Here is a tiny trained network, its code and every weight. The questions are about switching its units off for an input and a class, where a switched-off unit gives its printed mean instead of its output.

import numpy as np


def w(rows, s, z=0):
    codes = np.array(rows[::2]) - 128.0
    scale = np.full(codes.shape[1], s)
    scale[-1] = z or s
    return codes * scale


def f(y):
    return np.maximum(y, 0)


def log_softmax(a):
    a = a - a.max(-1, keepdims=True)
    return a - np.log(np.exp(a).sum(-1, keepdims=True))


def net(x, mask):
    res = np.array(x, float).reshape(1, 7) / 4 @ E
    y = f(res @ A[0][:, :-1].T + A[0][:, -1])
    res = res + np.where(mask, y, B[0][:, -1]) @ B[0][:, :-1]
    return log_softmax(res[-1] @ U[:, :-1].T + U[:, -1])


A, B = {}, {}
E = w([
[129,128,129,124,129,126,128],'x0',
[125,128,129,130,126,130,128],'x1',
[91,115,151,140,253,126,119],'x2',
[131,127,125,130,130,124,128],'x3',
[51,152,55,111,117,96,131],'x4',
[122,214,175,159,121,95,122],'x5',
[125,128,129,129,127,131,129],'x6',
],0.026)
A[0] = w([
[138,125,146,147,132,115,128,53],'n0',
[97,139,111,121,190,119,130,56],'n1',
[118,109,84,136,112,148,125,168],'n2',
[105,149,73,115,75,109,139,139],'n3',
[127,126,150,142,126,127,122,77],'n4',
[68,149,79,126,169,112,130,36],'n5',
[69,121,104,141,175,97,111,25],'n6',
[106,149,65,115,66,98,155,108],'n7',
[179,141,139,122,129,151,132,176],'n8',
[130,134,153,116,150,136,145,95],'n9',
[194,120,150,143,63,154,124,221],'n10',
[127,71,97,116,132,171,141,254],'n11',
[182,128,138,119,100,141,144,169],'n12',
[147,107,183,141,210,148,128,123],'n13',
[121,181,131,124,101,103,126,49],'n14',
[132,249,175,160,130,85,126,130],'n15',
],0.018,0.0091)
B[0] = w([
[127,115,141,119,121,149,144,141],'n0',
[70,104,144,127,118,119,181,187],'n1',
[139,135,86,100,107,140,127,175],'n2',
[168,167,84,110,157,161,83,218],'n3',
[116,121,162,141,125,129,129,140],'n4',
[79,143,125,83,60,89,175,190],'n5',
[106,121,125,101,105,95,180,185],'n6',
[184,164,128,144,163,153,63,228],'n7',
[97,93,127,141,122,112,157,182],'n8',
[143,122,135,165,124,131,141,156],'n9',
[58,124,120,84,91,77,207,234],'n10',
[166,64,65,116,142,79,122,216],'n11',
[71,121,132,102,112,115,161,190],'n12',
[183,86,138,175,182,173,66,254],'n13',
[124,169,165,129,131,110,111,173],'n14',
[86,182,250,170,121,164,128,253],'n15',
],0.016,0.029)
U = w([
[83,47,42,67,87,35,212,254],'0',
[24,170,184,125,73,91,219,171],'1',
[235,134,8,82,115,125,29,165],'2',
[143,252,152,135,113,167,4,3],'3',
[212,1,88,168,213,134,94,97],'4',
[133,103,199,220,181,237,97,36],'5',
],0.0084,0.004)

Each question gives the input, the list of numbers given to net, and the class t.
The units are the neurons (one row each of A and B). Each row of codes is followed by its name. A weight is (code - 128) times the scale printed after its matrix; where a second scale follows, it is the last column's (A, B and U).
mask holds one flag per neuron, in row order. A switched-off neuron (its flag False) gives its mean, the last column of its row in B, instead of its output. The means were averaged over made-up inputs and are rounded, as every weight is.
A unit's drop is (log p(t) with every unit on - log p(t) with that unit switched off) / (log p(t) with every unit on - log p(t) with every unit switched off).
The circuit of an input: a set's keep is (log p(t) with only the set's units on - log p(t) with every unit switched off) / (log p(t) with every unit on - log p(t) with every unit switched off). Starting from the 12 units with the biggest drops (on a tie, the unit counted first), units are removed one at a time, each time the one whose removal leaves the highest keep (on an exact tie, the one counted first), for as long as the keep stays at least 0.8.
units of the circuit, in order: the units of the circuit, biggest drop first
k most important neurons: the k neurons with the biggest drops, biggest first
drop of u: that unit's drop, to one decimal
input [2,5,3,6,0,-1,-8], class 4: units of the circuit, in order : (n10 n15)
input [6,1,8,0,-8,-2,6], class 4: units of the circuit, in order : (n15)
input [8,-5,1,2,0,3,0], class 5: 2 most important neurons : (n10 n5)
input [8,3,3,-6,-8,0,8], class 4: 2 most important neurons : (n15 n13)
input [3,8,0,3,0,-1,-8], class 0: 3 most important neurons : (n13 n15 n7)
input [-5,8,0,5,-8,0,-4], class 0: 3 most important neurons : (n10 n15 n7)
input [-5,-6,6,-6,0,8,-4], class 5: 2 most important neurons : (n13 n10)
input [-8,8,0,-6,-5,2,2], class 1: 2 most important neurons : (n10 n7)
input [4,4,5,-8,0,-2,-5], class 4: 2 most important neurons : (n10 n13)
input [4,7,7,5,1,-5,-1], class 0: 3 most important neurons : (n5 n6 n1)
input [-1,-6,5,4,0,3,-6], class 5: 3 most important neurons : (n10 n13 n12)
input [-4,8,-4,-8,3,-4,-3], class 2: drop of n2 : 0.0
input [-5,-7,1,-2,-5,-5,0], class 4: drop of n5 : 0.2
input [-1,7,-1,0,-8,5,8], class 1: units of the circuit, in order : (n10)
input [1,4,-6,-7,1,2,-6], class 3: drop of n3 : 0.9
input [5,-7,-4,1,-4,0,0], class 0: drop of n15 : 1.6
